Below are the code and all the weights of a small trained network. Each question names an input and a target symbol and asks about switching units off, where a switched-off unit gives its printed mean instead of its output.

import numpy as np


def w(rows, s, z=0):
    codes = np.array(rows[::2]) - 128.0
    scale = np.full(codes.shape[1], s)
    scale[-1] = z or s
    return codes * scale


def norm(h):
    return h / np.sqrt((h * h).mean(-1, keepdims=True) + 1e-5)


def f(y):
    return y / 2 * (1 + np.tanh(0.7978845608 * (y + 0.044715 * y**3)))


def softmax(a):
    e = np.exp(a - a.max(-1, keepdims=True))
    return e / e.sum(-1, keepdims=True)


def log_softmax(a):
    a = a - a.max(-1, keepdims=True)
    return a - np.log(np.exp(a).sum(-1, keepdims=True))


def net(x, mask):
    ids = ['αβδεζηθλξπσφψ'.index(c) for c in x.split()]
    T = len(ids)
    res = E[ids] + P[:T]
    r = norm(res)
    for j in range(2):
        rows = slice(2 * j, 2 * j + 2)
        q, k, v = (r @ M[0][rows].T for M in (Q, K, V))
        z = softmax(np.where(np.tri(T) > 0, q @ k.T / 2**0.5, -1e9)) @ v
        o = O[0][rows]
        res = res + np.where(mask[j], z, o[:, -1]) @ o[:, :-1]
    y = f(norm(res) @ A[0][:, :-1].T + A[0][:, -1])
    res = res + np.where(mask[2:10], y, B[0][:, -1]) @ B[0][:, :-1]
    return log_softmax(norm(res)[-1] @ U[:, :-1].T + U[:, -1])


Q, K, V, O, A, B = {}, {}, {}, {}, {}, {}
E = w([
[207,142,58],'α',
[208,187,130],'β',
[164,224,145],'δ',
[215,158,66],'ε',
[234,182,86],'ζ',
[173,189,139],'η',
[184,210,144],'θ',
[162,207,143],'λ',
[211,70,51],'ξ',
[206,162,118],'π',
[210,254,136],'σ',
[219,69,45],'φ',
[202,166,125],'ψ',
],0.0074)
P = w([
[162,116,143],'0',
[64,166,67],'1',
[134,117,128],'2',
[151,110,162],'3',
[96,109,90],'4',
[199,119,107],'5',
[130,98,168],'6',
[82,151,105],'7',
[254,198,87],'8',
],0.023)
Q[0] = w([
[173,181,128],'head 1',
[110,105,180],'head 1',
[5,78,13],'head 2',
[199,156,73],'head 2',
],0.017)
K[0] = w([
[112,126,203],'head 1',
[142,193,109],'head 1',
[163,241,70],'head 2',
[132,133,251],'head 2',
],0.014)
V[0] = w([
[148,87,97],'head 1',
[112,97,183],'head 1',
[129,87,43],'head 2',
[146,3,144],'head 2',
],0.019)
O[0] = w([
[65,219,160,163],'head 1',
[29,47,90,76],'head 1',
[247,11,81,2],'head 2',
[151,26,213,118],'head 2',
],0.012,0.005)
A[0] = w([
[80,169,153,125],'neuron 1',
[97,125,198,2],'neuron 2',
[144,130,163,76],'neuron 3',
[170,42,155,114],'neuron 4',
[144,136,134,45],'neuron 5',
[119,117,150,17],'neuron 6',
[169,149,90,60],'neuron 7',
[151,109,2,212],'neuron 8',
],0.017,0.0037)
B[0] = w([
[66,11,86,255],'neuron 1',
[91,158,159,171],'neuron 2',
[137,89,210,160],'neuron 3',
[149,73,59,202],'neuron 4',
[141,132,174,119],'neuron 5',
[138,135,160,109],'neuron 6',
[96,133,174,161],'neuron 7',
[35,192,143,234],'neuron 8',
],0.012,0.0052)
U = w([
[147,110,68,199],'α',
[84,106,156,78],'β',
[93,118,45,191],'δ',
[175,144,130,102],'ε',
[225,241,195,42],'ζ',
[40,51,128,161],'η',
[76,103,115,70],'θ',
[56,67,101,89],'λ',
[137,34,79,254],'ξ',
[115,120,179,90],'π',
[145,244,64,213],'σ',
[138,59,88,210],'φ',
[86,113,222,110],'ψ',
],0.011,0.005)

Each question gives the input, a string of symbols that net reads in full, and the target symbol t.
The units are the heads (2 rows each of Q, K, V and O) and the neurons (one row each of A and B). Each row of codes is followed by its name. A weight is (code - 128) times the scale printed after its matrix; where a second scale follows, it is the last column's (O, A, B and U).
mask holds one flag per unit, heads first, then neurons. A switched-off unit (its flag False) gives its mean, the last column of its rows in O or B, instead of its output. The means were averaged over made-up inputs and are rounded, as every weight is.
A unit's drop is (log p(t) with every unit on - log p(t) with that unit switched off) / (log p(t) with every unit on - log p(t) with every unit switched off).
The circuit of an input: a set's keep is (log p(t) with only the set's units on - log p(t) with every unit switched off) / (log p(t) with every unit on - log p(t) with every unit switched off). Starting from all 10 units, units are removed one at a time, each time the one whose removal leaves the highest keep (on an exact tie, the one counted first), for as long as the keep stays at least 0.8.
circuit, biggest first: the units of the circuit, biggest drop first
most important unit: the unit with the biggest drop
top k neurons: the k neurons with the biggest drops, biggest first
which heads matter: for each layer, one digit per head in row order, 1 if its drop is at least 0.15 and else 0, layers parted by /
input σ ζ ξ ζ σ ψ, target ζ: top neuron	[neuron 1]
input ψ φ σ, target ψ: which heads matter	01
input η ξ ε ζ α σ η ξ ε, target η: circuit, biggest first	[head 1; head 2]
input ζ φ η ξ ζ ψ, target ξ: which heads matter	01
input σ φ ζ ξ π, target σ: which heads matter	11
input φ σ ζ β δ, target σ: which heads matter	01
input ζ ζ α, target ζ: circuit, biggest first	[head 1; head 2]
input ζ ε ξ, target ζ: which heads matter	11
input ξ λ σ ζ ψ ζ, target ζ: circuit, biggest first	[neuron 1; head 2]
input λ ψ ζ ξ ζ ε, target ξ: which heads matter	01
input σ λ σ σ σ φ ψ α π, target ψ: circuit, biggest first	[head 2; head 1]
input η λ ψ θ θ λ σ φ, target σ: circuit, biggest first	[head 2; neuron 1]
input ψ φ δ, target ψ: circuit, biggest first	[head 2; neuron 8]
input ζ ε σ, target ζ: which heads matter	00
input ζ ψ α ε η, target σ: which heads matter	01
input π ζ η ζ ε, target σ: circuit, biggest first	[head 2; head 1]
input ζ ψ θ, target ζ: most important unit	head 1
input θ ψ σ η σ φ, target η: circuit, biggest first	[head 2; neuron 1]
input σ δ ψ ζ δ α, target ζ: circuit, biggest first	[head 2; neuron 1]
input η ψ ξ ξ ε η, target ξ: circuit, biggest first	[head 2]
input σ η π, target σ: circuit, biggest first	[head 1; head 2]
input ψ ψ η β α, target σ: circuit, biggest first	[head 2; head 1]
input η ε ζ ζ ξ ψ, target ζ: top 2 neurons	[neuron 8; neuron 1]
